Below are the code and all the weights of a small trained network. Each question names an input and a target symbol and asks about switching units off, where a switched-off unit gives its printed mean instead of its output.

import numpy as np


def w(rows, s, z=0):
    codes = np.array(rows[::2]) - 128.0
    scale = np.full(codes.shape[1], s)
    scale[-1] = z or s
    return codes * scale


def f(y):
    return y / 2 * (1 + np.tanh(0.7978845608 * (y + 0.044715 * y**3)))


def softmax(a):
    e = np.exp(a - a.max(-1, keepdims=True))
    return e / e.sum(-1, keepdims=True)


def log_softmax(a):
    a = a - a.max(-1, keepdims=True)
    return a - np.log(np.exp(a).sum(-1, keepdims=True))


def net(x, mask):
    ids = ['αγδεζησ'.index(c) for c in x.split()]
    T = len(ids)
    res = E[ids] + P[:T]
    u = 0
    for l in range(2):
        q, k, v = (res @ M[l].T for M in (Q, K, V))
        z = softmax(np.where(np.tri(T) > 0, q @ k.T / 3**0.5, -1e9)) @ v
        res = res + np.where(mask[u], z, O[l][:, -1]) @ O[l][:, :-1]
        u += 1
        y = f(res @ A[l][:, :-1].T + A[l][:, -1])
        res = res + np.where(mask[u : u + 16], y, B[l][:, -1]) @ B[l][:, :-1]
        u += 16
    return log_softmax(res[-1] @ U[:, :-1].T + U[:, -1])


Q, K, V, O, A, B = {}, {}, {}, {}, {}, {}
E = w([
[196,117,194,129,217,171,124,139,223],'α',
[199,110,162,90,156,45,119,104,137],'γ',
[134,64,36,56,133,124,169,105,109],'δ',
[139,103,119,192,13,188,210,175,174],'ε',
[145,92,72,171,154,89,137,57,103],'ζ',
[124,112,182,99,70,122,177,162,120],'η',
[183,123,87,204,129,148,197,150,239],'σ',
],0.011)
P = w([
[31,192,19,147,167,118,121,176,188],'0',
[176,101,173,130,153,127,112,134,34],'1',
[96,96,136,79,73,87,112,48,232],'2',
[214,135,123,122,139,133,146,110,66],'3',
[73,3,102,105,76,120,110,48,199],'4',
[198,143,158,121,203,153,228,125,85],'5',
[76,79,164,48,82,77,121,27,193],'6',
[245,204,145,135,128,197,209,77,110],'7',
[121,2,151,132,56,37,98,121,209],'8',
[209,181,170,147,138,149,168,115,70],'9',
],0.0071)
Q[0] = w([
[158,205,91,178,173,154,118,195,12],'0.h0',
[101,160,105,148,150,105,120,131,122],'0.h0',
[86,254,129,130,136,169,135,102,79],'0.h0',
],0.018)
K[0] = w([
[105,70,89,152,86,78,7,182,184],'0.h0',
[104,82,127,134,134,139,100,98,132],'0.h0',
[39,45,143,134,166,98,94,183,146],'0.h0',
],0.019)
V[0] = w([
[136,141,176,132,127,234,109,181,189],'0.h0',
[47,105,130,85,205,199,165,93,100],'0.h0',
[82,134,179,3,73,131,137,200,126],'0.h0',
],0.012)
O[0] = w([
[78,119,91,157,191,251,173,50,192,201],'0.h0',
[202,72,26,249,170,61,91,145,158,45],'0.h0',
[73,28,158,151,253,81,251,152,116,2],'0.h0',
],0.0058,0.0057)
A[0] = w([
[29,190,121,120,104,95,40,75,209,44],'0.n0',
[85,29,123,178,74,165,120,177,134,172],'0.n1',
[90,105,190,117,83,66,145,42,107,109],'0.n2',
[26,38,175,133,164,67,140,117,185,7],'0.n3',
[48,200,121,203,122,68,107,27,79,74],'0.n4',
[34,160,94,136,133,36,84,167,131,99],'0.n5',
[156,131,165,120,174,99,63,160,138,63],'0.n6',
[93,202,124,190,142,131,161,214,143,38],'0.n7',
[100,131,136,127,99,127,150,41,145,94],'0.n8',
[171,129,169,173,71,116,172,102,170,81],'0.n9',
[140,86,150,182,167,162,96,152,2,82],'0.n10',
[22,168,39,153,117,148,150,212,121,9],'0.n11',
[177,132,133,155,194,162,230,165,44,176],'0.n12',
[92,161,189,119,83,89,144,69,159,128],'0.n13',
[250,150,153,133,160,114,175,182,11,130],'0.n14',
[15,218,129,106,175,43,92,168,122,135],'0.n15',
],0.0077,0.0016)
B[0] = w([
[90,113,146,102,70,218,74,209,183,217],'0.n0',
[92,173,66,81,148,61,161,84,130,166],'0.n1',
[160,126,43,174,147,178,148,144,236,162],'0.n2',
[132,35,228,212,62,117,173,123,95,174],'0.n3',
[136,112,190,91,53,153,178,223,158,106],'0.n4',
[176,125,199,83,147,49,126,165,72,119],'0.n5',
[93,172,120,71,123,79,166,172,113,107],'0.n6',
[100,78,116,166,90,185,116,99,133,137],'0.n7',
[114,97,134,68,185,164,132,185,81,210],'0.n8',
[146,66,120,64,148,142,105,122,29,253],'0.n9',
[77,169,126,56,86,225,104,161,144,114],'0.n10',
[52,80,37,208,192,170,124,31,58,128],'0.n11',
[201,189,140,106,48,128,49,133,87,186],'0.n12',
[129,89,50,109,187,147,118,143,133,203],'0.n13',
[77,157,124,108,172,255,162,64,162,170],'0.n14',
[116,210,217,56,129,68,142,182,128,112],'0.n15',
],0.0085,0.0045)
Q[1] = w([
[185,255,127,149,129,156,113,154,50],'1.h0',
[141,131,138,132,149,108,140,134,119],'1.h0',
[61,130,114,137,105,81,73,146,139],'1.h0',
],0.026)
K[1] = w([
[6,102,121,163,131,78,69,185,172],'1.h0',
[81,114,139,109,145,138,147,110,119],'1.h0',
[181,72,119,56,86,128,120,77,156],'1.h0',
],0.023)
V[1] = w([
[95,73,30,142,14,185,130,131,105],'1.h0',
[97,129,175,158,1,121,197,120,26],'1.h0',
[82,136,65,43,198,82,184,25,63],'1.h0',
],0.0095)
O[1] = w([
[174,136,164,128,184,100,101,227,60,248],'1.h0',
[143,44,73,176,210,160,129,225,124,126],'1.h0',
[187,141,145,110,151,102,216,194,253,111],'1.h0',
],0.0068,0.015)
A[1] = w([
[205,113,102,113,137,111,159,139,150,155],'1.n0',
[154,170,130,122,131,170,64,130,155,120],'1.n1',
[119,129,67,139,170,200,89,145,150,144],'1.n2',
[31,113,112,213,134,201,160,16,195,1],'1.n3',
[143,120,191,136,137,142,77,179,193,27],'1.n4',
[73,121,117,213,183,166,102,80,112,92],'1.n5',
[92,98,134,164,168,217,78,87,112,77],'1.n6',
[183,117,101,159,130,27,113,56,122,68],'1.n7',
[81,37,141,231,146,83,168,60,118,31],'1.n8',
[83,154,129,189,166,120,156,133,46,142],'1.n9',
[90,195,136,121,109,166,195,128,225,125],'1.n10',
[127,158,176,131,89,124,147,25,154,95],'1.n11',
[115,123,99,132,62,2,92,141,178,185],'1.n12',
[96,107,167,74,121,237,160,136,109,129],'1.n13',
[100,69,94,163,200,177,192,133,152,143],'1.n14',
[164,103,160,142,167,14,177,150,112,23],'1.n15',
],0.0076,0.0021)
B[1] = w([
[40,112,165,125,139,107,137,187,159,218],'1.n0',
[126,70,100,78,109,78,147,84,83,225],'1.n1',
[119,137,94,137,153,168,158,77,88,242],'1.n2',
[156,132,107,245,163,30,4,141,164,162],'1.n3',
[109,159,94,129,114,122,149,100,97,180],'1.n4',
[128,93,86,98,135,124,159,145,194,154],'1.n5',
[152,186,103,113,127,143,174,129,161,228],'1.n6',
[94,110,97,117,111,140,160,196,74,144],'1.n7',
[109,194,161,85,6,145,138,73,131,181],'1.n8',
[135,106,123,75,98,125,90,128,165,190],'1.n9',
[154,118,178,82,131,179,68,161,166,182],'1.n10',
[83,82,182,204,95,92,188,120,173,182],'1.n11',
[184,182,188,110,203,165,160,179,115,152],'1.n12',
[137,140,51,166,161,108,120,138,126,255],'1.n13',
[96,135,245,143,166,129,116,87,75,241],'1.n14',
[137,147,20,163,65,76,156,90,104,204],'1.n15',
],0.011,0.009)
U = w([
[68,114,140,154,214,147,155,162,40,150],'α',
[106,147,94,166,140,70,82,141,104,45],'γ',
[115,155,153,59,111,145,141,178,156,191],'δ',
[124,199,59,128,133,23,189,224,71,8],'ε',
[163,184,150,85,128,77,43,170,5,185],'ζ',
[57,152,135,119,58,86,185,98,43,91],'η',
[92,167,6,78,111,167,140,120,103,168],'σ',
],0.0033,0.0013)

Each question gives the input, a string of symbols that net reads in full, and the target symbol t.
The units are the heads (3 rows each of Q, K, V and O) and the neurons (one row each of A and B). Each row of codes is followed by its name. A weight is (code - 128) times the scale printed after its matrix; where a second scale follows, it is the last column's (O, A, B and U).
mask holds one flag per unit, layer by layer, with each layer's heads first. A switched-off unit (its flag False) gives its mean, the last column of its rows in O or B, instead of its output. The means were averaged over made-up inputs and are rounded, as every weight is.
A unit's drop is (log p(t) with every unit on - log p(t) with that unit switched off) / (log p(t) with every unit on - log p(t) with every unit switched off).
The circuit of an input: a set's keep is (log p(t) with only the set's units on - log p(t) with every unit switched off) / (log p(t) with every unit on - log p(t) with every unit switched off). Starting from the 12 units with the biggest drops (on a tie, the unit counted first), units are removed one at a time, each time the one whose removal leaves the highest keep (on an exact tie, the one counted first), for as long as the keep stays at least 0.8.
circuit, biggest first: the units of the circuit, biggest drop first
top k neurons: the k neurons with the biggest drops, biggest first
k most important neurons of layer l: the k neurons of layer l with the biggest drops, biggest first
drop of u: that unit's drop, to one decimal
input ε η γ, target η: circuit, biggest first	[0.h0 0.n3 1.n8]
input η α σ η η σ γ σ, target α: top 3 neurons	[0.n3 1.n14 0.n11]
input γ ε γ ζ γ σ, target γ: top 2 neurons	[1.n3 0.n15]
input σ γ ζ ζ, target ζ: circuit, biggest first	[1.h0 0.h0 0.n0]
input γ σ γ σ σ σ η ζ ε, target ζ: circuit, biggest first	[0.h0 1.h0]
input ε ε η σ ζ η, target ε: circuit, biggest first	[1.h0 0.n11 1.n15 0.h0]
input ε η α δ σ α η, target γ: circuit, biggest first	[1.h0 1.n3 0.h0]
input ε η σ η ε, target η: circuit, biggest first	[0.h0 1.n8 0.n3]
input σ σ ε α σ σ, target ζ: 2 most important neurons of layer 0	[0.n0 0.n11]
input ζ η σ α σ, target γ: circuit, biggest first	[1.n3 1.h0 0.h0]
input δ σ ζ α σ η, target δ: top 2 neurons	[1.n10 0.n11]
input ε ε α ε, target ε: top 3 neurons	[0.n11 1.n15 0.n1]
input σ σ σ γ δ σ δ σ σ η, target ζ: 3 most important neurons of layer 0	[0.n0 0.n11 0.n7]
input η δ η γ, target α: 2 most important neurons of layer 0	[0.n3 0.n14]
input σ δ η ε γ, target α: top 2 neurons	[1.n14 0.n2]
input η γ α σ ε ε σ, target α: top 2 neurons	[0.n12 1.n14]
input δ σ σ σ σ ε δ, target α: top 2 neurons	[1.n14 0.n12]
input η η σ σ σ σ δ α, target α: top 2 neurons	[0.n3 1.n14]
input σ ε σ σ η σ α, target σ: top neuron	[0.n0]
input σ η σ δ ζ γ δ, target δ: top neuron	[0.n14]
input ζ σ ε ε δ σ σ ε ε, target α: most important neuron of layer 0	[0.n9]
input δ σ η γ σ η σ σ δ, target σ: drop of 0.h0	1.1
input δ η σ α, target δ: drop of 0.n11	0.2
input σ σ γ δ η η δ γ σ, target δ: drop of 0.n11	0.0
input γ σ η η η η σ ζ, target γ: drop of 0.n14	0.1
